Below are the code and all the weights of a small trained network. Each question names an input and a class and asks about switching units off, where a switched-off unit gives its printed mean instead of its output.

import numpy as np


def w(rows, s, z=0):
    codes = np.array(rows[::2]) - 128.0
    scale = np.full(codes.shape[1], s)
    scale[-1] = z or s
    return codes * scale


def f(y):
    return y / 2 * (1 + np.tanh(0.7978845608 * (y + 0.044715 * y**3)))


def log_softmax(a):
    a = a - a.max(-1, keepdims=True)
    return a - np.log(np.exp(a).sum(-1, keepdims=True))


def net(x, mask):
    res = np.array(x, float).reshape(1, 8) / 4 @ E
    y = f(res @ A[0][:, :-1].T + A[0][:, -1])
    res = res + np.where(mask, y, B[0][:, -1]) @ B[0][:, :-1]
    return log_softmax(res[-1] @ U[:, :-1].T + U[:, -1])


A, B = {}, {}
E = w([
[120,127,115,124,142,158,147],'x0',
[159,175,65,184,108,145,102],'x1',
[129,120,115,119,132,149,141],'x2',
[221,219,207,64,185,163,75],'x3',
[114,140,131,139,138,134,130],'x4',
[120,135,127,130,138,139,132],'x5',
[111,132,64,40,160,65,102],'x6',
[158,137,105,172,135,34,255],'x7',
],0.012)
A[0] = w([
[222,221,179,73,166,145,144,2],'neuron 1',
[167,246,53,146,102,144,137,134],'neuron 2',
[194,127,120,171,202,62,213,12],'neuron 3',
[108,195,75,61,194,41,117,57],'neuron 4',
[82,100,238,64,202,109,197,84],'neuron 5',
[163,151,241,203,81,168,181,87],'neuron 6',
],0.013,0.0046)
B[0] = w([
[6,128,108,175,115,99,151,255],'neuron 1',
[247,70,195,164,23,86,101,201],'neuron 2',
[41,163,184,120,146,182,18,218],'neuron 3',
[160,120,77,62,209,182,219,223],'neuron 4',
[248,116,142,209,16,112,86,222],'neuron 5',
[154,119,44,21,218,132,187,229],'neuron 6',
],0.011,0.015)
U = w([
[152,126,74,97,171,153,199,48],'0',
[3,120,80,197,61,97,226,152],'1',
[94,149,160,114,144,198,48,253],'2',
[191,119,125,179,78,114,153,32],'3',
],0.013,0.0041)

Each question gives the input, the list of numbers given to net, and the class t.
The units are the neurons (one row each of A and B). Each row of codes is followed by its name. A weight is (code - 128) times the scale printed after its matrix; where a second scale follows, it is the last column's (A, B and U).
mask holds one flag per neuron, in row order. A switched-off neuron (its flag False) gives its mean, the last column of its row in B, instead of its output. The means were averaged over made-up inputs and are rounded, as every weight is.
A unit's drop is (log p(t) with every unit on - log p(t) with that unit switched off) / (log p(t) with every unit on - log p(t) with every unit switched off).
The circuit of an input: a set's keep is (log p(t) with only the set's units on - log p(t) with every unit switched off) / (log p(t) with every unit on - log p(t) with every unit switched off). Starting from all 6 units, units are removed one at a time, each time the one whose removal leaves the highest keep (on an exact tie, the one counted first), for as long as the keep stays at least 0.8.
circuit, biggest first: the units of the circuit, biggest drop first
unit that matters most: the unit with the biggest drop
top k neurons: the k neurons with the biggest drops, biggest first
drop of u: that unit's drop, to one decimal
input [1,4,5,2,-8,-7,7,-4], class 0: unit that matters most	neuron 4
input [-6,5,-4,1,6,6,-3,5], class 2: top 2 neurons	(neuron 3; neuron 5)
input [8,2,5,-5,-3,-4,5,5], class 0: top 3 neurons	(neuron 1; neuron 4; neuron 5)
input [2,-7,4,-6,-4,-6,2,7], class 2: top 2 neurons	(neuron 3; neuron 1)
input [-1,-7,6,-3,2,-6,-2,3], class 3: top 2 neurons	(neuron 5; neuron 1)
input [-3,-8,8,-4,-7,8,1,-7], class 3: top 3 neurons	(neuron 3; neuron 5; neuron 1)
input [3,8,-4,0,7,7,-6,-4], class 3: top 3 neurons	(neuron 2; neuron 4; neuron 3)
input [-6,-3,6,-4,-5,8,-8,-7], class 0: top 2 neurons	(neuron 6; neuron 3)
input [5,-3,1,-3,6,0,-4,-2], class 0: top 4 neurons	(neuron 1; neuron 3; neuron 2; neuron 6)
input [7,6,2,8,4,-2,-5,-7], class 1: top 2 neurons	(neuron 1; neuron 3)
input [8,-8,3,5,3,-1,7,1], class 3: top 2 neurons	(neuron 5; neuron 6)
input [-2,-3,-2,7,-4,-6,6,-2], class 1: top 2 neurons	(neuron 1; neuron 6)
input [6,3,0,7,6,-1,-5,7], class 1: top 2 neurons	(neuron 1; neuron 4)
input [-3,8,2,2,3,-7,7,-5], class 3: circuit, biggest first	(neuron 2)
input [-6,-8,2,-7,7,0,7,-2], class 3: top 3 neurons	(neuron 5; neuron 1; neuron 6)
input [-4,0,0,-1,8,1,2,3], class 2: top 3 neurons	(neuron 1; neuron 6; neuron 3)
input [3,8,1,3,-1,-5,-5,-4], class 3: drop of neuron 4	0.1
input [1,-5,-6,8,2,-2,5,0], class 1: drop of neuron 1	1.3
input [4,5,8,-1,-4,6,-5,1], class 0: drop of neuron 5	3.3
input [2,7,-3,-6,5,1,-7,6], class 0: unit that matters most	neuron 6
input [-2,8,5,6,7,1,-3,-4], class 3: drop of neuron 4	0.0
